Below is a small trained network, with its code and all its weights. Each question gives an input and a target symbol and asks what happens when units are switched off, that is, made to give their printed mean instead of their output.

import numpy as np


def w(rows, s, z=0):
    codes = np.array(rows[::2]) - 128.0
    scale = np.full(codes.shape[1], s)
    scale[-1] = z or s
    return codes * scale


def norm(h):
    return h / np.sqrt((h * h).mean(-1, keepdims=True) + 1e-5)


def f(y):
    return np.maximum(y, 0)


def softmax(a):
    e = np.exp(a - a.max(-1, keepdims=True))
    return e / e.sum(-1, keepdims=True)


def log_softmax(a):
    a = a - a.max(-1, keepdims=True)
    return a - np.log(np.exp(a).sum(-1, keepdims=True))


def net(x, mask):
    ids = ['αγδζθστφψω'.index(c) for c in x.split()]
    T = len(ids)
    res = E[ids] + P[:T]
    u = 0
    for l in range(2):
        r = norm(res)
        for j in range(2):
            rows = slice(4 * j, 4 * j + 4)
            q, k, v = (r @ M[l][rows].T for M in (Q, K, V))
            z = softmax(np.where(np.tri(T) > 0, q @ k.T / 4**0.5, -1e9)) @ v
            o = O[l][rows]
            res = res + np.where(mask[u + j], z, o[:, -1]) @ o[:, :-1]
        u += 2
        y = f(norm(res) @ A[l][:, :-1].T + A[l][:, -1])
        res = res + np.where(mask[u : u + 8], y, B[l][:, -1]) @ B[l][:, :-1]
        u += 8
    return log_softmax(norm(res)[-1] @ U[:, :-1].T + U[:, -1])


Q, K, V, O, A, B = {}, {}, {}, {}, {}, {}
E = w([
[141,71,88,96,80,72,50,74,80,85],'α',
[94,125,81,130,143,128,139,164,90,94],'γ',
[73,90,96,126,154,131,157,123,215,94],'δ',
[88,2,125,106,132,42,86,148,206,142],'ζ',
[64,169,185,81,83,111,90,90,69,76],'θ',
[60,121,124,114,87,53,112,119,103,141],'σ',
[131,126,94,30,149,150,126,153,184,108],'τ',
[98,227,128,92,178,162,174,97,139,141],'φ',
[161,70,127,107,183,71,119,132,123,113],'ψ',
[56,88,23,129,97,137,144,219,129,117],'ω',
],0.019)
P = w([
[62,113,109,117,88,124,135,153,41,185],'0',
[49,100,86,157,170,196,118,108,154,144],'1',
[91,69,161,157,125,133,250,151,63,105],'2',
[76,167,125,129,139,54,126,206,90,103],'3',
[106,143,103,128,149,187,127,100,175,118],'4',
[148,96,191,145,89,168,220,145,104,82],'5',
[130,171,179,141,177,90,101,204,107,73],'6',
[104,159,98,130,154,196,120,86,181,145],'7',
],0.012)
Q[0] = w([
[87,117,138,54,124,147,92,153,116,38],'0.h1',
[174,47,42,163,56,235,168,44,139,219],'0.h1',
[149,193,121,156,166,101,113,255,179,176],'0.h1',
[174,82,72,110,194,54,115,62,118,166],'0.h1',
[203,93,96,171,90,185,167,131,125,208],'0.h2',
[134,83,148,133,137,37,159,162,91,51],'0.h2',
[77,118,202,97,129,179,193,108,122,179],'0.h2',
[114,143,123,83,132,66,147,186,113,88],'0.h2',
],0.0093)
K[0] = w([
[145,174,152,137,123,145,79,148,112,102],'0.h1',
[103,69,80,185,123,119,126,126,110,171],'0.h1',
[158,135,141,108,149,167,176,204,158,122],'0.h1',
[192,101,114,145,150,101,121,91,128,152],'0.h1',
[106,104,85,117,144,130,177,184,124,196],'0.h2',
[154,123,184,134,75,101,119,130,125,59],'0.h2',
[101,161,159,122,155,97,152,136,115,142],'0.h2',
[147,133,141,122,133,136,115,142,126,6],'0.h2',
],0.013)
V[0] = w([
[132,85,177,90,144,116,108,193,162,170],'0.h1',
[125,155,163,250,129,99,192,70,84,174],'0.h1',
[126,136,85,206,105,81,2,185,83,178],'0.h1',
[149,203,79,124,199,142,96,140,107,138],'0.h1',
[154,101,122,102,59,126,60,116,76,120],'0.h2',
[148,195,170,127,113,163,173,129,134,114],'0.h2',
[151,147,129,71,142,160,110,60,155,114],'0.h2',
[72,74,153,110,160,90,130,105,210,99],'0.h2',
],0.0067)
O[0] = w([
[140,108,122,177,107,57,91,79,80,161,73],'0.h1',
[103,253,208,102,89,90,42,229,163,88,62],'0.h1',
[163,128,118,211,19,154,200,125,240,137,157],'0.h1',
[82,162,159,156,121,144,109,64,119,152,76],'0.h1',
[143,120,84,137,188,45,101,134,172,99,254],'0.h2',
[138,62,109,117,74,119,251,124,121,88,90],'0.h2',
[47,153,186,170,121,131,106,168,211,47,120],'0.h2',
[165,117,131,101,119,185,97,180,138,152,172],'0.h2',
],0.0059,0.005)
A[0] = w([
[78,181,95,138,155,209,136,90,98,94,4],'0.n1',
[93,100,169,255,144,136,108,168,135,114,142],'0.n2',
[133,68,185,164,89,110,200,182,105,66,179],'0.n3',
[94,99,99,134,56,72,146,101,134,140,7],'0.n4',
[131,91,170,131,127,164,126,52,102,82,138],'0.n5',
[84,153,92,163,131,145,89,61,146,171,119],'0.n6',
[179,171,110,198,88,91,154,217,79,166,6],'0.n7',
[173,121,71,162,130,166,171,116,96,95,162],'0.n8',
],0.0089,0.0012)
B[0] = w([
[140,122,128,180,106,118,49,162,107,125,229],'0.n1',
[119,151,73,94,130,54,176,145,159,76,157],'0.n2',
[133,150,217,84,116,182,191,167,101,134,254],'0.n3',
[85,138,145,132,138,193,168,190,119,122,240],'0.n4',
[165,124,119,159,87,145,167,82,101,157,212],'0.n5',
[168,156,170,100,164,95,172,167,124,101,210],'0.n6',
[163,143,178,139,132,151,103,11,164,133,159],'0.n7',
[113,119,142,157,233,121,101,189,180,179,173],'0.n8',
],0.011,0.0054)
Q[1] = w([
[39,82,168,113,97,118,104,147,145,2],'1.h1',
[217,155,201,115,132,28,122,105,24,78],'1.h1',
[184,157,195,87,226,86,170,154,169,171],'1.h1',
[69,234,144,102,116,246,127,111,85,117],'1.h1',
[184,123,68,99,126,168,90,64,156,135],'1.h2',
[125,123,101,250,73,21,152,105,79,253],'1.h2',
[115,160,175,125,50,150,173,110,106,219],'1.h2',
[127,189,115,119,180,198,99,90,155,197],'1.h2',
],0.0087)
K[1] = w([
[80,126,103,62,99,117,131,134,179,19],'1.h1',
[193,148,166,114,123,20,129,50,53,51],'1.h1',
[153,148,154,90,255,115,169,86,134,198],'1.h1',
[3,236,144,130,152,214,144,201,64,68],'1.h1',
[151,80,60,155,120,139,103,67,165,182],'1.h2',
[137,103,120,171,98,60,139,147,54,215],'1.h2',
[39,116,113,147,93,79,101,144,126,142],'1.h2',
[128,192,124,175,208,140,91,73,188,214],'1.h2',
],0.0096)
V[1] = w([
[87,149,192,103,54,126,195,160,137,131],'1.h1',
[130,163,170,134,178,190,150,125,91,120],'1.h1',
[203,161,193,118,133,96,161,153,61,122],'1.h1',
[73,97,71,216,132,17,89,146,163,117],'1.h1',
[92,225,123,126,201,56,143,1,162,75],'1.h2',
[62,85,159,162,158,103,132,150,95,111],'1.h2',
[106,117,110,162,99,146,192,169,14,171],'1.h2',
[151,84,166,68,130,88,180,105,122,76],'1.h2',
],0.0063)
O[1] = w([
[160,74,154,114,197,115,88,143,143,138,215],'1.h1',
[226,128,98,47,141,87,162,241,169,81,175],'1.h1',
[97,108,114,118,97,120,100,226,128,105,140],'1.h1',
[122,115,191,119,80,196,89,111,24,143,140],'1.h1',
[134,83,172,201,184,136,101,179,95,254,45],'1.h2',
[155,120,145,123,128,194,180,186,175,100,252],'1.h2',
[123,126,179,155,188,88,49,98,215,106,254],'1.h2',
[58,32,26,100,123,80,153,128,174,123,185],'1.h2',
],0.0056,0.0045)
A[1] = w([
[112,166,99,107,187,45,19,117,197,140,108],'1.n1',
[82,67,154,50,123,11,101,151,182,102,115],'1.n2',
[139,135,181,166,71,142,30,62,111,60,61],'1.n3',
[153,131,124,129,153,153,248,113,166,165,119],'1.n4',
[170,184,229,136,73,158,123,123,123,105,132],'1.n5',
[217,156,92,172,33,134,116,60,44,203,1],'1.n6',
[104,79,80,167,126,202,119,131,195,108,96],'1.n7',
[115,127,74,116,79,2,60,92,156,101,68],'1.n8',
],0.0079,0.0033)
B[1] = w([
[122,77,181,164,51,102,53,38,111,75,170],'1.n1',
[142,165,124,111,200,151,188,199,167,154,254],'1.n2',
[115,110,41,117,96,86,195,156,184,36,186],'1.n3',
[47,119,157,114,128,126,170,124,53,80,187],'1.n4',
[129,54,47,181,115,138,140,32,136,183,197],'1.n5',
[254,206,157,124,126,32,140,155,131,154,147],'1.n6',
[206,126,169,110,62,86,98,108,103,165,179],'1.n7',
[122,144,35,213,67,198,151,113,94,110,161],'1.n8',
],0.01,0.0083)
U = w([
[61,143,43,175,86,89,160,102,144,48,130],'α',
[145,191,101,177,195,201,155,93,150,151,140],'γ',
[137,156,105,3,144,180,76,82,144,125,222],'δ',
[125,71,62,129,82,154,106,227,98,208,41],'ζ',
[113,134,143,82,190,88,203,231,166,96,112],'θ',
[105,70,174,121,116,72,116,80,223,199,253],'σ',
[73,77,49,86,230,72,138,84,34,169,74],'τ',
[99,113,202,143,140,111,13,154,70,69,208],'φ',
[206,160,134,147,100,19,165,139,103,163,161],'ψ',
[119,85,252,147,58,173,186,118,52,91,99],'ω',
],0.0056,0.0015)

Each question gives the input, a string of symbols that net reads in full, and the target symbol t.
The units are the heads (4 rows each of Q, K, V and O) and the neurons (one row each of A and B). Each row of codes is followed by its name. A weight is (code - 128) times the scale printed after its matrix; where a second scale follows, it is the last column's (O, A, B and U).
mask holds one flag per unit, layer by layer, with each layer's heads first. A switched-off unit (its flag False) gives its mean, the last column of its rows in O or B, instead of its output. The means were averaged over made-up inputs and are rounded, as every weight is.
A unit's drop is (log p(t) with every unit on - log p(t) with that unit switched off) / (log p(t) with every unit on - log p(t) with every unit switched off).
most important unit: the unit with the biggest drop
top k neurons: the k neurons with the biggest drops, biggest first
top k neurons in layer l: the k neurons of layer l with the biggest drops, biggest first
heads that matter: for each layer, one digit per head in row order, 1 if its drop is at least 0.15 and else 0, layers parted by /
input σ α τ ω, target τ: heads that matter => 10 / 00
input θ θ φ σ, target φ: top 2 neurons in layer 1 => [1.n1 1.n3]
input γ τ α τ ω τ ψ θ, target α: top 2 neurons => [0.n1 1.n3]
input θ θ θ φ, target φ: top 2 neurons in layer 0 => [0.n1 0.n3]
input σ θ φ δ, target φ: top 3 neurons in layer 0 => [0.n3 0.n4 0.n6]
input α ψ α δ, target α: heads that matter => 01 / 10
input σ γ σ ω ψ ζ σ, target σ: most important unit => 0.n7
input ψ ω θ δ ψ, target τ: heads that matter => 10 / 00
input ψ α θ ω ψ ψ, target ω: top 2 neurons => [0.n3 1.n2]
input δ ω τ ψ σ σ δ, target τ: heads that matter => 10 / 00
input δ σ σ, target ω: heads that matter => 11 / 00
input δ σ σ ψ, target ψ: top 2 neurons in layer 0 => [0.n3 0.n7]
input γ γ α σ, target α: top 4 neurons => [0.n3 1.n8 1.n1 0.n7]
input ω σ ψ ψ, target ψ: top 4 neurons in layer 0 => [0.n7 0.n3 0.n6 0.n4]
input σ ψ ω σ, target σ: top 2 neurons => [0.n7 0.n4]
input ψ ψ φ ψ, target φ: top 2 neurons => [1.n1 0.n3]
input α ψ σ ζ, target α: most important unit => 0.h2
input ω δ σ θ δ α α, target α: heads that matter => 01 / 00
input σ θ σ τ σ ψ ζ, target τ: heads that matter => 10 / 10
input α θ α γ, target α: top 2 neurons => [0.n3 1.n8]
input σ ψ ψ, target ω: heads that matter => 11 / 10
input ζ θ θ σ σ α σ, target α: most important unit => 1.n8
input ω θ φ σ, target φ: heads that matter => 10 / 00
input θ α ω σ ω ω ψ, target α: heads that matter => 11 / 10
input θ ζ γ α σ γ γ ω, target ζ: top 2 neurons in layer 1 => [1.n7 1.n2]
input ψ θ ζ σ σ τ θ γ, target φ: top 2 neurons => [0.n1 1.n1]
input θ σ α θ ω, target ζ: heads that matter => 11 / 10
input σ ζ φ ω, target φ: top neuron in layer 1 => [1.n1]
input σ θ τ σ, target τ: top 3 neurons => [0.n3 0.n1 1.n3]
input τ α θ ψ θ, target α: top 2 neurons in layer 0 => [0.n1 0.n3]
